Here is a tiny trained network, its code and every weight. The questions are about switching its units off for an input and a class, where a switched-off unit gives its printed mean instead of its output.

import numpy as np


def w(rows, s, z=0):
    codes = np.array(rows[::2]) - 128.0
    scale = np.full(codes.shape[1], s)
    scale[-1] = z or s
    return codes * scale


def norm(h):
    return h / np.sqrt((h * h).mean(-1, keepdims=True) + 1e-5)


def f(y):
    return y / 2 * (1 + np.tanh(0.7978845608 * (y + 0.044715 * y**3)))


def log_softmax(a):
    a = a - a.max(-1, keepdims=True)
    return a - np.log(np.exp(a).sum(-1, keepdims=True))


def net(x, mask):
    res = np.array(x, float).reshape(1, 5) / 4 @ E
    u = 0
    for l in range(2):
        y = f(norm(res) @ A[l][:, :-1].T + A[l][:, -1])
        res = res + np.where(mask[u : u + 16], y, B[l][:, -1]) @ B[l][:, :-1]
        u += 16
    return log_softmax(norm(res)[-1] @ U[:, :-1].T + U[:, -1])


A, B = {}, {}
E = w([
[142,221,99,137],'x0',
[112,150,156,29],'x1',
[129,127,126,129],'x2',
[20,168,216,181],'x3',
[27,116,2,84],'x4',
],0.0061)
A[0] = w([
[68,48,100,109,108],'0.n0',
[69,168,196,75,169],'0.n1',
[162,134,147,26,3],'0.n2',
[146,253,100,133,94],'0.n3',
[94,36,183,58,112],'0.n4',
[33,129,127,141,187],'0.n5',
[155,122,155,132,80],'0.n6',
[115,6,132,188,106],'0.n7',
[178,87,78,192,76],'0.n8',
[170,59,200,137,61],'0.n9',
[103,104,124,103,100],'0.n10',
[124,143,215,163,131],'0.n11',
[182,125,116,45,82],'0.n12',
[117,133,119,239,170],'0.n13',
[159,157,138,132,94],'0.n14',
[164,105,98,140,69],'0.n15',
],0.012,0.0037)
B[0] = w([
[129,135,87,195,218],'0.n0',
[57,93,173,116,253],'0.n1',
[80,94,148,102,173],'0.n2',
[142,254,113,131,200],'0.n3',
[145,238,137,75,229],'0.n4',
[72,109,133,178,241],'0.n5',
[123,129,119,149,132],'0.n6',
[134,212,146,76,211],'0.n7',
[94,70,144,83,193],'0.n8',
[119,155,89,199,198],'0.n9',
[127,146,118,134,142],'0.n10',
[104,91,131,191,226],'0.n11',
[114,51,140,130,204],'0.n12',
[61,123,177,73,215],'0.n13',
[122,149,109,149,135],'0.n14',
[130,90,132,116,144],'0.n15',
],0.023,0.0046)
A[1] = w([
[135,99,44,189,14],'1.n0',
[163,187,131,92,168],'1.n1',
[190,136,254,138,163],'1.n2',
[231,54,123,99,40],'1.n3',
[147,133,114,126,59],'1.n4',
[166,132,98,102,160],'1.n5',
[210,95,187,195,50],'1.n6',
[105,63,124,129,194],'1.n7',
[148,121,106,119,99],'1.n8',
[184,133,101,78,207],'1.n9',
[180,96,121,102,101],'1.n10',
[161,207,151,104,54],'1.n11',
[95,128,166,75,144],'1.n12',
[61,96,140,126,254],'1.n13',
[154,153,96,212,49],'1.n14',
[94,168,147,132,164],'1.n15',
],0.015,0.0014)
B[1] = w([
[172,90,99,168,149],'1.n0',
[147,175,171,153,165],'1.n1',
[67,159,5,50,155],'1.n2',
[47,74,229,196,172],'1.n3',
[89,125,131,134,117],'1.n4',
[98,154,160,147,137],'1.n5',
[125,117,20,152,138],'1.n6',
[170,175,151,135,183],'1.n7',
[92,138,139,145,123],'1.n8',
[84,174,193,148,155],'1.n9',
[77,114,165,155,142],'1.n10',
[156,182,157,191,176],'1.n11',
[171,95,99,80,202],'1.n12',
[214,120,105,90,254],'1.n13',
[175,60,148,89,151],'1.n14',
[198,90,132,156,222],'1.n15',
],0.022,0.0076)
U = w([
[38,78,205,158,101],'0',
[152,245,130,152,95],'1',
[147,86,4,178,83],'2',
[171,116,151,135,253],'3',
[159,113,133,31,88],'4',
],0.015,0.0071)

Each question gives the input, the list of numbers given to net, and the class t.
The units are the neurons (one row each of A and B). Each row of codes is followed by its name. A weight is (code - 128) times the scale printed after its matrix; where a second scale follows, it is the last column's (A, B and U).
mask holds one flag per neuron, layer by layer. A switched-off neuron (its flag False) gives its mean, the last column of its row in B, instead of its output. The means were averaged over made-up inputs and are rounded, as every weight is.
A unit's drop is (log p(t) with every unit on - log p(t) with that unit switched off) / (log p(t) with every unit on - log p(t) with every unit switched off).
The circuit of an input: a set's keep is (log p(t) with only the set's units on - log p(t) with every unit switched off) / (log p(t) with every unit on - log p(t) with every unit switched off). Starting from the 12 units with the biggest drops (on a tie, the unit counted first), units are removed one at a time, each time the one whose removal leaves the highest keep (on an exact tie, the one counted first), for as long as the keep stays at least 0.8.
units of the circuit, in order: the units of the circuit, biggest drop first
unit that matters most: the unit with the biggest drop
k most important neurons: the k neurons with the biggest drops, biggest first
top k neurons in layer l: the k neurons of layer l with the biggest drops, biggest first
input [-5,-5,2,-7,6], class 0: unit that matters most	0.n1
input [0,8,5,2,-7], class 4: top 2 neurons in layer 1	(1.n2, 1.n13)
input [7,0,-4,4,-8], class 2: top 3 neurons in layer 0	(0.n11, 0.n4, 0.n7)
input [7,2,-1,5,8], class 2: top 4 neurons in layer 0	(0.n4, 0.n5, 0.n7, 0.n13)
input [3,-6,4,6,-7], class 2: 2 most important neurons	(1.n2, 1.n3)
input [0,7,2,-7,-2], class 0: 2 most important neurons	(1.n3, 0.n1)
input [0,6,6,-8,4], class 0: 2 most important neurons	(1.n3, 0.n1)
input [5,-6,-3,-2,-3], class 4: top 3 neurons in layer 0	(0.n13, 0.n8, 0.n4)
input [-8,7,1,5,4], class 1: top 3 neurons in layer 0	(0.n4, 0.n0, 0.n12)
input [-4,7,-5,5,2], class 4: top 3 neurons in layer 0	(0.n1, 0.n4, 0.n9)
input [-6,1,-3,-1,-3], class 1: top 2 neurons in layer 0	(0.n4, 0.n7)
input [6,7,4,-8,-5], class 0: 2 most important neurons	(0.n12, 0.n1)
input [5,7,4,4,5], class 4: 2 most important neurons	(0.n1, 1.n13)
input [1,-3,-1,-4,-4], class 0: 4 most important neurons	(0.n5, 0.n1, 1.n3, 0.n8)
input [-6,-4,4,4,-3], class 1: units of the circuit, in order	(0.n7)
input [5,2,-6,8,-4], class 0: 2 most important neurons	(0.n11, 0.n1)
input [7,7,-4,6,8], class 2: 2 most important neurons	(0.n4, 0.n7)
input [-8,3,0,7,1], class 1: 2 most important neurons	(0.n4, 0.n7)
input [6,4,3,8,1], class 0: 3 most important neurons	(0.n5, 0.n1, 0.n4)
input [-4,-7,-2,-6,6], class 4: unit that matters most	0.n8
